Each row is followed by its class.
[ 198 -236  359 -105  309 -453  254 -106   62  -36   37   55 -383  248
  176   76  382  160  271   48 -188  -28  249 -602 -196 -147  119 -258
  143   87 -597  -10  231] => G
[ 149 -101  -19  -76  290  249   83 -263  -61  173   61   12 -130  294
  -49  -52   69   18   69   64 -117  365   76  -33 -171  290   73  -82
   61  -73 -229  106 -196] => G
[   3  456 -838    8  239  -34  165  181   43 -157  308  -32    6 -589
  -26   -8  -56  249 -311 -216   96   73  -15  191 -136  198  339  579
  434  160   87   51   10] => Q
[-210  -25 -619 -374  331  192  184  398   13  -67 -187 -273  264 -101
  445 -546  -90  386 -294 -329    4   97  187  619  163  229  141  428
  499 -648  257  -19 -148] => A
[-281  354  760  -34  -64  -47   85 -103    9  -20   93   74   82 -101
  117  141  141 -272  148   41  181  252  115 -207   -9 -349  -53  100
    6  166 -125 -356  225] => Q
[  20  151  609 -144  151 -101 -260 -462  -42   43  502   53  -16  -54
  203  105  -78 -284  -51  259 -166  292  224 -317   -9 -452  -50   24
  -71  356 -259  -90   17] => D
[-352  234 -296   66  855 -147 -157  184  159  -99  224  209  283 -456
  -19  136   33  175 -435  -30 -100 -265   29   17   23  -66  115  561
    8 -419  206   65    5] => M
[  23  -55  -43  191  414 -201 -298  122   32   63  386 -389  136 -137
  -61  324 -345 -440  274 -214 -191 -340 -152 -119 -107   18   26 -184
  -14  -40  104 -339 -180] => D
[  78  226  110  -92   -9  257  -14 -356  -32   20  232  138  -81   68
 -161  -82  217  123 -218   -3 -101  241  155 -180  -78 -266   23   46
  107  449 -115 -131   -3] => A
[ 293   85 -690  212  -20  -82 -144 -145  101  208  316 -123   74 -316
  130  248 -390  -95 -400  -66  186   79    3  321  -36  339  -16   94
  -72   61  -17  -78 -177] => Q
[  91  416  -44 -341  217 -280   17 -228 -200   -2  236  117  -89 -268
 -103  186  -58   57 -432 -221 -152  -74  -65  179  112 -195  -34  372
   90  138  174   60   36] => D
[ -71  291 -196   19  504  -73  149  899  236  -80 -524 -187  256  735
   78  453   80   58  222 -309 -384 -239  306 -117 -257    1  307 -329
  277  -46 -306 -496  711] => D
[ -48  225  169  131  279  -51   11  199  -92 -314 -208   44  -41 -638
  -36  -46 -192  -91   12   61  128  -53   76  212 -194  -48 -103  537
   13   49  304 -188  -65] => E
[ 184 -253  108   47 -143  413   31  399  -91  101  -92 -208   85  249
  -76   60 -131   96  408  175   20  103  194  -38 -167  -21 -288 -121
 -118  156  -50  -43  -31] => Q
[  85 -157 -153   45  241  288  -70 -430  -95  266  -35  248   12  400
 -212   66   93  106 -335   13  -70 -243    0   97 -191  185 -155  241
 -196   38 -168 -155   97] => Q
[ -32  252  297 -273 -205   88  134 -338  -73 -210   -3   -3 -328  -99
  -53 -362  313  -37  167 -171 -130   30  -65 -117  -61 -237  -17  -98
  473  295   77   34   31] => U
[-119   81  -88   67  215   26 -176 -375 -175   60  346  112  126  -17
  -57 -119 -265   70 -235  167 -178  155  255  124   77  101  -80  410
 -220  231  -80  -12  118] => S
[ 133  118 -802 -425 -116  574  115  241  190  -13   67 -204  -58  -95
 -144 -345   36  365   46 -258    1 -130  258  394  182  -57  -15  249
  407  -92  450 -266 -356] => E
[ 142    8 -221  -28   14   96   86 -573 -223  323    0  104   45  117
 -166  123  224 -302 -114   81 -137   97 -226 -464  -31  120  -11  458
 -339  215  -81  151 -181] => A
[-123  225  211   35  139 -388  142  -10   65 -365  -61  -53 -184 -395
  123   29  -17  185  -76  -59  150   76  201   18  -66  -52  -75  -39
   19  338 -180  -79  228] => Q
[-370  212  -56 -223 -186  -47   44   13 -171  -39  255 -297  150 -382
   41 -328 -117  -88  140 -146  269 -120   34   49   70  -91 -165  372
 -177  201   85   38  426] => A
[-540  -50  247   66  457   59  -43 -108   22 -151 -231 -195  239 -229
  -10 -233  -60 -253  102  321  269 -114   46    6 -378   75 -131  344
  146 -415  -13 -151  128] => S
[ -53  -70  244   -1   77  395  -34 -149 -160 -162 -240 -102  -24  112
 -227 -275   40   90  -23   19   12   83  144  112  -99  270  -28  205
    2 -123   43   15   27] => Y
[ 181 -300 -260  -14  -73  469   79  172 -255 -291  -60 -616  179   24
  265 -473  -38  188  597  -85 -203  382  225   18  118  466   -7  -60
   22  -58  155  605  -91] => A
[ 271   54   21  193 -562 -112  113  191   48  113  167  260  -96   75
 -358 -544  454  435 -119   14  164   76   21  -34 -138 -459 -268  307
  135  121  435 -158 -179] => D
[  89  163  239 -171  238  -52  222 -129  -10   21 -102  125   10 -359
  168  148  288 -506  -70  -57  -33   45  -83 -247   97 -176 -237   63
   -9  -11 -177  137   41] => X
[  41   83   90  -32  332  348 -262  250 -224  -92  251 -137  -25  -89
 -427  320 -313   55  153  -30 -257 -453   90  -66 -216 -300  172   54
  216  129  123 -436 -113] => U
[ 117 -143  199  214   56 -188   -3  114   64  -29   18  164 -142  -90
  -80 -106  145   67   80  180   22  -62   22 -420 -219 -156  -70  168
 -238  179  -80 -163 -260] => D
[-146  211 -103  115    8 -418  -15 -140  156   33  274   55  -67 -212
   38  -11   23  -75 -318  -14  105  103   77  -20   -2 -253   79  238
   65  289 -107 -193  239] => Q
[  13  114  131  -83   55  341 -312  118 -110   51  -99   92  212  280
 -179 -211  -58  107 -140   55  -81 -145   88  163 -120 -323   36  114
  -27 -142  267 -136   29] => Z
[ 372 -368  447  -65  -54 -263   58 -459 -262 -115 -264 -208 -300  140
   35  170  230 -378  234  166 -162 -144   26 -409  -75  -48  -83  -33
 -233   -2 -267   97    0] => U
[ 156   77 -112  144  107 -208 -186  -27 -125 -217  -35  -11  -88 -106
  -33  503  -20 -269 -361 -194 -162 -370 -220  207 -116 -121  348  443
  -19  144  157 -397   98] => E
[-274  149  812 -331  -61  -18   34  272  -23   -7   -4  199 -107  115
 -108  -18 -172   -1   72  102   42   49   78   69   62 -312 -137  182
  125  160 -110 -160  283] => Z
[-206   18  493  206  267 -469  174  155  -68 -180 -172   28  -15 -358
 -158  -59    8 -384  260   98  434 -182 -230 -152 -395   68  -66  140
  -92  -51 -287  -12  323] => M
[  66  180  378  -78  -39   -8  -52 -328   86  -72  123   36 -189  -32
  -99   27  -65 -236  -73  -72  129   74   32   20  -15  -44    5   19
   95  351 -181 -112  238] => D
[-189  108  280  195  151  -29  -77  242 -124   73  384  106  223   55
 -237  -66 -358   58  195  274  144  322  149  258 -198  -52   -7 -106
   13   46 -149  -19  225] => S
[ 333  -77   64  -91  214  193   83 -235 -185  104 -168   -4   -1  111
  -56   13  -73 -116  -61 -109   -1  109  128  -43   88   64  126 -180
   -1  -12 -299 -148 -202] => Z
[ 175  130 -119   67  392    5  -35  100   47   39   31  -75  238  -86
 -160  195   36 -240  -19   54   50 -130   38 -189 -211   18   21  346
   30 -216  -31  -91    7] => M
[-119  276  641 -240 -329   94  218  160  -59 -256 -175  110 -265 -105
 -218 -401  293   33   30  -63   27  139   13 -259   17 -332  -38  248
  256  368   31   -5  157] => X
[ -44   35  241 -402   24   65   23 -454 -144  -18  140  114 -299 -333
    8  -24  100  -42 -260  -19  -30 -105  -85  -95  122   36 -194  451
 -103   92  -26  144 -122] => Z
[ 266  -13 -897 -187  602  232 -229  -33   89   69  337  215 -318 -255
 -315 -346 -263  462 -551  -54  -90  118   90  226   11  218  567  348
  -69  -19   27  275 -581] => Z
[  49 -141  358  -24 -167  121   73  116 -157  143   74  127 -115    1
 -106  256  -50 -195    2  239  124  -25  117  -67  -88   56 -427    4
 -508  249 -440   -3  291] => D
[ -99  131  339   27 -104 -163  -17  -27   98  -71  242  130  -24  -55
  114  -27  357 -157  -37   99 -134  261  105 -222  157 -452   -5  -31
  -53  122  -64   98  148] => U
[ -38  -35 -199  259 -241  -14   12    3  -55   52  201    5  -33 -143
 -146 -156 -196 -177  181  187  125  110  -82  -51 -124  310 -105   92
 -291  293 -162   -1 -134] => G
[-309  189  373   45  -18 -431  367  492   75 -118 -164   -7 -107 -154
  -96 -385   87  -66  274   11  199  253   65 -273 -211  -87    1   25
  243  242 -334 -105  331] => Y
[ 203  117   36   33 -290 -107    0 -358   73 -132  -17 -211 -267 -135
 -101  150   19 -200  -90   95  184   65  -55 -202 -242  -37   29  227
   51  442  -71 -336 -209] => U
[ 232  -91 -403   95   37  -36   -9 -343 -196  169  332   36  -37 -148
  126  384 -167 -174 -199  152    8  269 -210    1  -91   28  136  134
 -226  428 -254   18 -332] => G
[  -9  297   96 -252 -159 -319  344 -408    3  103 -372  104  -90  -90
  257  214 -251 -544   37 -234  296  415 -455  424  284  139   83  -53
  158  209    3   23 -125] => D
[ -34   80  654  140   -4 -140 -354 -149  -57 -219  118  102 -125 -251
 -194 -202 -228 -334 -158  173  111 -169  104 -121 -149 -351  137 -106
  -72  178 -200 -336   14] => D
[ -80  147  310  158  331 -148  -91  -80    7  -62 -157  142 -263 -134
 -336   96 -112  178 -231   -2   96 -254  280 -368 -218 -236  163   57
  -69  343 -247 -470  242] => M
[-213  118  377 -412 -170  280  528  824 -173 -194 -618 -377   88   48
 -112 -621  216  232  567  -94  239  332   39 -270 -132   73 -279  328
  -56   83   59  399  142] => U
[  65 -313 -348  117  532 -114 -213 -543 -157  -51  242   65 -113 -362
  334  291  -89 -557   26  246 -203 -291 -264 -159 -271  245  132  125
 -459   44 -382 -224 -574] => Z
[-104 -240 -459  385  118 -580  321  771   90 -168  -36 -214  -60 -153
 -276 -370    4  291  351  230  453  -58   42  141 -519  338  116  -63
  139 -418 -224  179  248] => U
[  68 -313  117   28  305  209   95  173 -171  162   33    1  -72  -68
 -239  -81  -61 -159  156  150  -22   18  108 -101  -73  206 -219  262
 -237 -130 -209  -30 -160] => Z
[  62  140  205 -117  -22 -315  147 -456  -59  -52  302  -48 -319 -118
  101  427  252  113 -310  163  -19  309  253 -184 -137 -281   41  143
  237  302 -292 -201  200] => S
[-135   30  729  -20  117 -414  117 -134   58 -196 -133 -133 -156 -114
   38  -59  158 -423  109  163   69   52  -31 -601 -255  -75  -60 -100
   46  136 -460 -193    0] => X
[ 327  -52 -286  237  236   82   74  110 -102   67  204 -189  -72  -81
 -149  150 -270  181  -61  175   42  514  411  192 -166  182    2 -163
  103  151 -259  -89  -97] => Z
[ 104   51  123 -227  245  378 -303 -141   -9  -43 -170  -71  316  563
  110  -62  142 -477  208 -107 -481 -268   70  189  107 -140   38   24
  146 -366  192   36  333] => Z
[-124  -41 -353  203  124 -311  102 -183  -57  -79  335 -124   28 -294
  187  161  -92 -301 -116  162  166  213    0  275  -89  257   88  237
   32   12 -329  -96  124] => M
[ 196  235 -134   86 -353  -65 -148 -421  102   66  259  115 -126 -297
  -85 -203  -58 -338 -275   45  196  105 -216  -37 -146  -21  -30  181
  -16  433  -21  -63 -252] => Q
[ -57   -4  -93 -154  586  -22 -130 -202   19  141    4  294  190  267
  -70  372  372  -90 -461 -124 -285 -394  -76  -89  154 -521  118  513
 -159 -103   61 -118  257] => M
[  23   63  -76   26 -118  190  183  -34   60  262 -213  408  -46  157
 -260  -35   74 -214 -103  235  106  115  -59 -145  -32  -50 -108  315
 -238  304 -204 -204 -102] => X
[-162  167  619    7 -378 -265  -88  -28   54  103  372  411  -60 -176
 -178 -349  260 -296 -150   51   36   79 -272 -174   76 -545 -186  -41
  -51  217   61   19  -69] => E
[-317   37 -508  -13  630 -104  188  568 -124   79  250 -208  200 -276
  128  128 -368   -1  144   48  -43  145  127  174 -131  234  136  110
   73 -167 -307  -36   40] => U
[ 161  217  271   57   -5  -98  112 -417    3 -163 -155  -17 -156 -261
   61   -1  328 -314 -114  -50   59  251   17 -389 -117  -74   31  244
  -48  358 -155 -150  -59] => Y
[-166  -55  265 -193 -300 -162  144   98   51    7  -97   85 -292  -69
 -299 -265  210 -318   31   17  -55 -166 -305 -246  -56 -218 -277  257
   31  333   -1  -40  -53] => A
[ 200   72  802 -326 -657 -253  269  488 -100   89 -122  126   -1  129
 -313 -272  390 -718  366  193  -94  220 -259 -486  146 -535 -378  178
 -205  167  -32  188 -176] => E
[ -46  313 -391 -183  -54 -277 -105  -87   30  196  249    8   16 -146
  -21  160 -122  -16 -462  -60  -72  104    3   97  218 -308   70 -185
  -30  119   33  -20  -80] => Z
[ 277   82   26  176  -81   70  -77   76   -3   40  -32  119   21  170
 -346  221   27  323 -346  -49   -1 -115  158   15    4  -91 -106  285
 -154  111  174 -224   23] => G
[  78  -33  368  155  -22  -14  119  -66  -98   80  302 -181  -13 -331
 -135   73  142 -120  -21  181  314  531   -4 -304 -216   78 -165  224
 -161   56 -145   42 -267] => Y
[ 102   -7  -78  212  163   68 -256 -104  -83    6  165 -167   95  221
  289  100 -298  -33  -87   72 -147  338  315  163  -81  168  262 -158
  -81  108 -225    2  281] => D
[ 166  -57 -521 -203 -152 -114  376 -421  -84  -21  -62  260 -162 -568
  714 -152  174  186 -234  -75  185  342  -48  273  391  341 -433  697
 -664  365   12  477 -179] => Z
[-181  -84  -18  124   74   66 -105 -214  103   24   44  -52   25  107
  -37  -92   16 -181   57   21   15 -163 -135 -112 -176  226  -25  -88
  -12  -19 -140  -81    6] => G
[-184  237   89 -132  329 -500  177 -643   64    7    3  195  -53 -338
  614  335  -80 -231 -122 -108  167  317  -36  357  323 -280    0  -26
 -171  154   -1 -396 -203] => X
[-121  295  -23  172  253 -465   42  494  -37 -265   11  -95  217 -627
  -10   24 -405 -343  152   38  275  -10 -118   44 -122  160  257  217
  -61  -75  -82   53   50] => E
